Here is a tiny trained network, its code and every weight. The questions are about switching its units off for an input and a target symbol, where a switched-off unit gives its printed mean instead of its output.

import numpy as np


def w(rows, s, z=0):
    codes = np.array(rows[::2]) - 128.0
    scale = np.full(codes.shape[1], s)
    scale[-1] = z or s
    return codes * scale


def norm(h):
    return h / np.sqrt((h * h).mean(-1, keepdims=True) + 1e-5)


def f(y):
    return y / 2 * (1 + np.tanh(0.7978845608 * (y + 0.044715 * y**3)))


def softmax(a):
    e = np.exp(a - a.max(-1, keepdims=True))
    return e / e.sum(-1, keepdims=True)


def log_softmax(a):
    a = a - a.max(-1, keepdims=True)
    return a - np.log(np.exp(a).sum(-1, keepdims=True))


def net(x, mask):
    ids = ['αβδεζτφω'.index(c) for c in x.split()]
    T = len(ids)
    res = E[ids] + P[:T]
    q, k, v = (norm(res) @ M[0].T for M in (Q, K, V))
    z = softmax(np.where(np.tri(T) > 0, q @ k.T / 4**0.5, -1e9)) @ v
    res = res + np.where(mask[0], z, O[0][:, -1]) @ O[0][:, :-1]
    y = f(norm(res) @ A[0][:, :-1].T + A[0][:, -1])
    res = res + np.where(mask[1:17], y, B[0][:, -1]) @ B[0][:, :-1]
    return log_softmax(norm(res)[-1] @ U[:, :-1].T + U[:, -1])


Q, K, V, O, A, B = {}, {}, {}, {}, {}, {}
E = w([
[152,57,213],'α',
[117,255,123],'β',
[30,115,221],'δ',
[122,131,164],'ε',
[143,73,179],'ζ',
[115,75,194],'τ',
[147,102,148],'φ',
[112,158,142],'ω',
],0.0081)
P = w([
[121,93,52],'0',
[144,172,171],'1',
[84,141,202],'2',
[86,60,139],'3',
[118,228,11],'4',
[135,149,194],'5',
[78,55,142],'6',
],0.012)
Q[0] = w([
[83,106,5],'h1',
[113,150,201],'h1',
[37,125,53],'h1',
[82,120,37],'h1',
],0.018)
K[0] = w([
[187,188,233],'h1',
[83,86,108],'h1',
[146,162,253],'h1',
[174,158,228],'h1',
],0.018)
V[0] = w([
[254,161,39],'h1',
[142,172,134],'h1',
[105,164,103],'h1',
[216,145,171],'h1',
],0.015)
O[0] = w([
[253,51,127,88],'h1',
[143,150,84,16],'h1',
[99,123,80,85],'h1',
[229,165,138,2],'h1',
],0.018,0.0042)
A[0] = w([
[156,68,30,67],'n1',
[95,172,111,177],'n2',
[159,177,153,182],'n3',
[99,80,182,68],'n4',
[84,117,139,127],'n5',
[143,176,130,51],'n6',
[135,127,132,143],'n7',
[123,88,120,75],'n8',
[126,125,124,110],'n9',
[203,106,166,110],'n10',
[96,131,122,134],'n11',
[137,194,252,2],'n12',
[159,100,216,21],'n13',
[124,123,128,160],'n14',
[131,119,125,112],'n15',
[193,160,246,133],'n16',
],0.02,0.0049)
B[0] = w([
[162,233,120,157],'n1',
[186,93,129,187],'n2',
[89,77,169,151],'n3',
[103,56,114,255],'n4',
[162,142,106,199],'n5',
[79,100,116,136],'n6',
[128,121,122,132],'n7',
[112,114,158,159],'n8',
[127,131,131,124],'n9',
[136,34,114,178],'n10',
[157,133,125,160],'n11',
[134,190,3,177],'n12',
[140,220,153,203],'n13',
[137,130,129,145],'n14',
[124,130,134,127],'n15',
[159,220,186,197],'n16',
],0.037,0.0088)
U = w([
[135,184,135,119],'α',
[251,98,103,4],'β',
[13,164,140,28],'δ',
[113,64,168,114],'ε',
[130,203,169,194],'ζ',
[120,101,64,193],'τ',
[173,115,242,194],'φ',
[121,57,146,96],'ω',
],0.015,0.0033)

Each question gives the input, a string of symbols that net reads in full, and the target symbol t.
The units are the heads (4 rows each of Q, K, V and O) and the neurons (one row each of A and B). Each row of codes is followed by its name. A weight is (code - 128) times the scale printed after its matrix; where a second scale follows, it is the last column's (O, A, B and U).
mask holds one flag per unit, heads first, then neurons. A switched-off unit (its flag False) gives its mean, the last column of its rows in O or B, instead of its output. The means were averaged over made-up inputs and are rounded, as every weight is.
A unit's drop is (log p(t) with every unit on - log p(t) with that unit switched off) / (log p(t) with every unit on - log p(t) with every unit switched off).
The circuit of an input: a set's keep is (log p(t) with only the set's units on - log p(t) with every unit switched off) / (log p(t) with every unit on - log p(t) with every unit switched off). Starting from the 12 units with the biggest drops (on a tie, the unit counted first), units are removed one at a time, each time the one whose removal leaves the highest keep (on an exact tie, the one counted first), for as long as the keep stays at least 0.8.
circuit, biggest first: the units of the circuit, biggest drop first
most important unit: the unit with the biggest drop
k most important neurons: the k neurons with the biggest drops, biggest first
input β β ω ε ω, target β: 4 most important neurons : [n2; n4; n12; n10]
input β ω ζ α ω τ, target β: circuit, biggest first : [h1; n1; n10]
input β ω φ, target β: circuit, biggest first : [h1]
input α ω ζ ζ φ, target ω: circuit, biggest first : [n16; h1; n3; n12]
input β ω ζ ε δ ω, target β: 2 most important neurons : [n1; n10]
input ζ β τ, target ζ: circuit, biggest first : [h1; n16; n12]
input φ β ζ τ ε ω, target φ: 3 most important neurons : [n10; n16; n13]
input β ω β φ ε ω δ, target τ: 2 most important neurons : [n16; n13]
input ζ ω φ δ ζ, target ω: circuit, biggest first : [h1; n16; n3; n12]
input α α ε α δ φ φ, target τ: circuit, biggest first : [h1; n12; n13]
input ζ ζ ζ ζ ε ζ φ, target τ: 3 most important neurons : [n12; n16; n13]
input ω τ φ φ δ τ, target ε: circuit, biggest first : [h1; n12]
input τ β α ω τ, target β: 3 most important neurons : [n2; n4; n16]
input ζ ε ζ β ε, target ε: most important unit : n3
input ω φ ζ ζ ε, target φ: 2 most important neurons : [n3; n16]
input β δ ζ, target β: 3 most important neurons : [n1; n10; n16]
input ζ ω β φ φ, target ω: 4 most important neurons : [n16; n13; n3; n12]
input δ φ δ τ δ, target φ: circuit, biggest first : [h1; n3]
input φ φ φ τ τ, target φ: 3 most important neurons : [n16; n3; n4]
input ζ τ φ τ ζ ζ, target ζ: 2 most important neurons : [n16; n13]
input ζ β δ φ ε τ τ, target τ: circuit, biggest first : [n16]
